Below are the code and all the weights of a small trained network. Each question names an input and a class and asks about switching units off, where a switched-off unit gives its printed mean instead of its output.

import numpy as np


def w(rows, s, z=0):
    codes = np.array(rows[::2]) - 128.0
    scale = np.full(codes.shape[1], s)
    scale[-1] = z or s
    return codes * scale


def norm(h):
    return h / np.sqrt((h * h).mean(-1, keepdims=True) + 1e-5)


def f(y):
    return y / 2 * (1 + np.tanh(0.7978845608 * (y + 0.044715 * y**3)))


def log_softmax(a):
    a = a - a.max(-1, keepdims=True)
    return a - np.log(np.exp(a).sum(-1, keepdims=True))


def net(x, mask):
    res = np.array(x, float).reshape(1, 3) / 4 @ E
    u = 0
    for l in range(4):
        y = f(norm(res) @ A[l][:, :-1].T + A[l][:, -1])
        res = res + np.where(mask[u : u + 7], y, B[l][:, -1]) @ B[l][:, :-1]
        u += 7
    return log_softmax(norm(res)[-1] @ U[:, :-1].T + U[:, -1])


A, B = {}, {}
E = w([
[123,103,96,142,57,13,100],'x0',
[54,152,100,254,102,162,49],'x1',
[121,67,129,206,253,71,67],'x2',
],0.0073)
A[0] = w([
[118,144,118,230,89,96,110,119],'0.n1',
[130,141,131,5,197,194,160,126],'0.n2',
[127,134,139,50,53,209,148,64],'0.n3',
[122,120,132,176,176,106,113,108],'0.n4',
[121,131,123,223,187,241,116,184],'0.n5',
[135,122,137,97,224,25,127,45],'0.n6',
[126,133,109,46,62,105,144,3],'0.n7',
],0.014,0.0041)
B[0] = w([
[122,53,229,128,71,158,87,209],'0.n1',
[141,81,147,7,135,198,163,215],'0.n2',
[111,236,33,146,90,52,163,192],'0.n3',
[137,195,142,170,159,62,152,181],'0.n4',
[112,147,120,194,209,193,116,254],'0.n5',
[171,33,5,174,164,62,133,202],'0.n6',
[219,151,240,203,136,78,170,172],'0.n7',
],0.017,0.013)
A[1] = w([
[163,252,141,142,116,100,185,1],'1.n1',
[85,231,47,88,144,123,112,23],'1.n2',
[54,168,113,74,92,219,140,85],'1.n3',
[170,178,137,120,102,192,194,120],'1.n4',
[188,123,181,61,157,132,120,71],'1.n5',
[114,200,192,170,139,125,93,15],'1.n6',
[115,138,150,85,5,51,117,83],'1.n7',
],0.02,0.0034)
B[1] = w([
[44,208,51,164,102,131,240,254],'1.n1',
[149,8,42,149,108,189,112,187],'1.n2',
[152,204,83,113,156,140,3,200],'1.n3',
[72,156,87,131,138,60,102,230],'1.n4',
[111,196,191,109,135,151,145,193],'1.n5',
[53,163,156,172,159,176,167,249],'1.n6',
[198,55,193,106,21,50,170,230],'1.n7',
],0.02,0.0082)
A[2] = w([
[169,93,210,86,155,188,252,167],'2.n1',
[133,108,171,125,102,92,86,27],'2.n2',
[151,46,218,72,15,128,50,32],'2.n3',
[101,163,161,133,33,119,207,2],'2.n4',
[116,131,231,240,92,179,51,123],'2.n5',
[55,197,185,206,132,121,132,58],'2.n6',
[153,94,143,109,164,162,181,54],'2.n7',
],0.019,0.0018)
B[2] = w([
[142,78,81,106,71,148,85,188],'2.n1',
[123,114,139,125,112,154,151,143],'2.n2',
[162,144,144,192,117,251,242,178],'2.n3',
[121,168,160,135,79,75,131,202],'2.n4',
[46,84,179,117,161,114,72,251],'2.n5',
[73,89,122,94,133,99,76,227],'2.n6',
[157,121,154,144,69,124,97,149],'2.n7',
],0.03,0.016)
A[3] = w([
[157,127,201,167,79,79,95,26],'3.n1',
[93,138,191,46,149,141,78,78],'3.n2',
[146,206,199,48,144,140,84,35],'3.n3',
[174,144,80,173,184,23,212,3],'3.n4',
[82,140,162,90,78,88,255,55],'3.n5',
[147,220,150,157,43,20,104,27],'3.n6',
[194,141,156,100,230,171,82,62],'3.n7',
],0.017,0.0019)
B[3] = w([
[120,173,77,110,197,232,174,166],'3.n1',
[147,113,176,79,231,101,158,229],'3.n2',
[180,175,217,129,143,190,177,155],'3.n3',
[205,181,174,206,177,112,113,251],'3.n4',
[129,184,188,137,57,49,106,254],'3.n5',
[42,85,109,53,124,2,148,242],'3.n6',
[164,137,159,58,78,69,173,165],'3.n7',
],0.021,0.0093)
U = w([
[195,50,93,65,80,152,74,59],'0',
[23,84,181,146,211,153,53,250],'1',
[152,195,159,19,178,188,127,45],'2',
[69,197,1,129,137,184,83,14],'3',
[211,117,104,212,189,63,112,168],'4',
[115,106,216,171,70,198,179,128],'5',
[97,210,112,116,46,14,171,180],'6',
],0.016,0.0014)

Each question gives the input, the list of numbers given to net, and the class t.
The units are the neurons (one row each of A and B). Each row of codes is followed by its name. A weight is (code - 128) times the scale printed after its matrix; where a second scale follows, it is the last column's (A, B and U).
mask holds one flag per neuron, layer by layer. A switched-off neuron (its flag False) gives its mean, the last column of its row in B, instead of its output. The means were averaged over made-up inputs and are rounded, as every weight is.
A unit's drop is (log p(t) with every unit on - log p(t) with that unit switched off) / (log p(t) with every unit on - log p(t) with every unit switched off).
The circuit of an input: a set's keep is (log p(t) with only the set's units on - log p(t) with every unit switched off) / (log p(t) with every unit on - log p(t) with every unit switched off). Starting from the 12 units with the biggest drops (on a tie, the unit counted first), units are removed one at a time, each time the one whose removal leaves the highest keep (on an exact tie, the one counted first), for as long as the keep stays at least 0.8.
units of the circuit, in order: the units of the circuit, biggest drop first
unit that matters most: the unit with the biggest drop
top k neurons: the k neurons with the biggest drops, biggest first
k most important neurons of layer l: the k neurons of layer l with the biggest drops, biggest first
drop when u is switched off: that unit's drop, to one decimal
input [-7,-7,8], class 0: unit that matters most	0.n2
input [-6,-4,8], class 0: 3 most important neurons of layer 1	1.n4, 1.n1, 1.n3
input [6,2,-1], class 5: top 2 neurons	0.n5, 2.n3
input [4,-8,2], class 0: top 2 neurons	0.n3, 1.n4
input [-3,1,8], class 4: units of the circuit, in order	0.n6, 2.n5
input [3,0,2], class 5: top 4 neurons	0.n1, 1.n1, 0.n5, 1.n4
input [6,-2,0], class 5: top 2 neurons	1.n1, 0.n3
input [-7,-7,-4], class 6: top 4 neurons	0.n3, 0.n5, 0.n7, 1.n1
input [-8,-2,-8], class 6: top 4 neurons	0.n3, 0.n5, 1.n1, 0.n7
input [-4,8,-6], class 3: top 2 neurons	0.n3, 1.n2
input [-8,-1,8], class 4: 2 most important neurons of layer 1	1.n7, 1.n5
input [-5,-8,-2], class 2: top 3 neurons	0.n2, 1.n3, 0.n4
input [-1,-5,5], class 4: top 2 neurons	0.n6, 0.n1
input [-8,8,-5], class 3: 3 most important neurons of layer 0	0.n3, 0.n1, 0.n7
input [-6,-4,4], class 0: unit that matters most	0.n6
input [-4,0,4], class 4: 4 most important neurons of layer 0	0.n1, 0.n6, 0.n7, 0.n4
input [-8,-2,-2], class 2: 3 most important neurons of layer 0	0.n2, 0.n4, 0.n6
input [-7,-5,5], class 0: top 2 neurons	0.n6, 2.n1
input [-4,6,-6], class 3: drop when 0.n3 is switched off	0.4
input [5,6,-4], class 5: drop when 0.n7 is switched off	0.0
input [2,-6,5], class 4: units of the circuit, in order	0.n6
input [-7,-4,6], class 0: drop when 0.n2 is switched off	0.3
input [-2,-6,0], class 2: 3 most important neurons of layer 0	0.n2, 0.n1, 0.n3
input [-4,-8,-1], class 2: top 4 neurons	0.n2, 0.n4, 1.n3, 1.n1
input [-7,-7,-5], class 6: 3 most important neurons of layer 0	0.n3, 0.n5, 0.n7
input [5,0,4], class 4: top 2 neurons	0.n6, 2.n5
